Below is a small trained network, with its code and all its weights. Each question gives an input and a class and asks what happens when units are switched off, that is, made to give their printed mean instead of their output.

import numpy as np


def w(rows, s, z=0):
    codes = np.array(rows[::2]) - 128.0
    scale = np.full(codes.shape[1], s)
    scale[-1] = z or s
    return codes * scale


def f(y):
    return np.maximum(y, 0)


def log_softmax(a):
    a = a - a.max(-1, keepdims=True)
    return a - np.log(np.exp(a).sum(-1, keepdims=True))


def net(x, mask):
    res = np.array(x, float).reshape(1, 8) / 4 @ E
    y = f(res @ A[0][:, :-1].T + A[0][:, -1])
    res = res + np.where(mask, y, B[0][:, -1]) @ B[0][:, :-1]
    return log_softmax(res[-1] @ U[:, :-1].T + U[:, -1])


A, B = {}, {}
E = w([
[129,146,88,128],'x0',
[95,100,35,205],'x1',
[140,100,138,120],'x2',
[191,143,137,158],'x3',
[207,83,74,162],'x4',
[155,175,192,241],'x5',
[178,254,141,160],'x6',
[107,141,46,124],'x7',
],0.0088)
A[0] = w([
[126,158,65,93,97],'n1',
[178,206,135,2,168],'n2',
[198,180,244,205,116],'n3',
[207,18,120,133,247],'n4',
[13,98,195,15,100],'n5',
[151,252,240,165,136],'n6',
[241,151,9,183,73],'n7',
[201,129,71,117,102],'n8',
[14,172,41,204,186],'n9',
[154,134,37,164,254],'n10',
[67,34,198,57,109],'n11',
[62,227,166,183,235],'n12',
],0.0076,0.0083)
B[0] = w([
[191,162,170,113,146],'n1',
[150,181,105,148,198],'n2',
[136,151,181,187,223],'n3',
[12,157,141,184,234],'n4',
[108,188,187,68,188],'n5',
[238,169,155,225,238],'n6',
[131,117,168,1,189],'n7',
[119,106,100,70,155],'n8',
[109,174,81,151,220],'n9',
[71,172,40,105,241],'n10',
[68,128,188,101,183],'n11',
[160,174,115,238,248],'n12',
],0.0085,0.011)
U = w([
[177,118,146,131,15],'0',
[166,136,123,79,100],'1',
[91,165,96,190,255],'2',
[131,182,180,38,64],'3',
[254,9,145,72,32],'4',
[67,94,186,132,219],'5',
[209,162,214,211,53],'6',
],0.0099,0.0057)

Each question gives the input, the list of numbers given to net, and the class t.
The units are the neurons (one row each of A and B). Each row of codes is followed by its name. A weight is (code - 128) times the scale printed after its matrix; where a second scale follows, it is the last column's (A, B and U).
mask holds one flag per neuron, in row order. A switched-off neuron (its flag False) gives its mean, the last column of its row in B, instead of its output. The means were averaged over made-up inputs and are rounded, as every weight is.
A unit's drop is (log p(t) with every unit on - log p(t) with that unit switched off) / (log p(t) with every unit on - log p(t) with every unit switched off).
The circuit of an input: a set's keep is (log p(t) with only the set's units on - log p(t) with every unit switched off) / (log p(t) with every unit on - log p(t) with every unit switched off). Starting from all 12 units, units are removed one at a time, each time the one whose removal leaves the highest keep (on an exact tie, the one counted first), for as long as the keep stays at least 0.8.
circuit, biggest first: the units of the circuit, biggest drop first
unit that matters most: the unit with the biggest drop
k most important neurons: the k neurons with the biggest drops, biggest first
drop of u: that unit's drop, to one decimal
input [2,-7,-6,-6,-5,2,-6,4], class 3: unit that matters most	n5
input [4,-4,-2,-4,-1,-1,-6,0], class 3: 3 most important neurons	[n5; n12; n3]
input [-8,-5,1,2,5,-6,-4,-8], class 5: circuit, biggest first	[n4; n11]
input [-3,-6,-5,-2,-1,-2,-8,2], class 3: 2 most important neurons	[n5; n12]
input [7,-1,-4,-3,0,3,5,2], class 6: 2 most important neurons	[n6; n4]
input [2,0,-3,-4,-5,-3,-4,-4], class 3: 2 most important neurons	[n5; n4]
input [2,-1,-5,-3,-7,-6,1,8], class 3: 2 most important neurons	[n5; n4]
input [-5,-2,1,-5,2,-5,0,5], class 3: circuit, biggest first	[n12; n5]
input [4,-1,-2,1,-8,-3,-5,1], class 3: 2 most important neurons	[n5; n4]
input [6,3,7,0,6,-5,-3,-7], class 5: 2 most important neurons	[n12; n6]
input [-7,0,-4,1,5,-8,-3,-4], class 5: drop of n11	0.1
input [8,0,-3,-8,-7,1,4,-1], class 6: drop of n4	0.3
input [1,-1,-4,1,3,-3,-3,-7], class 5: drop of n12	0.2
input [0,5,3,-3,-5,8,8,5], class 6: circuit, biggest first	[n6]
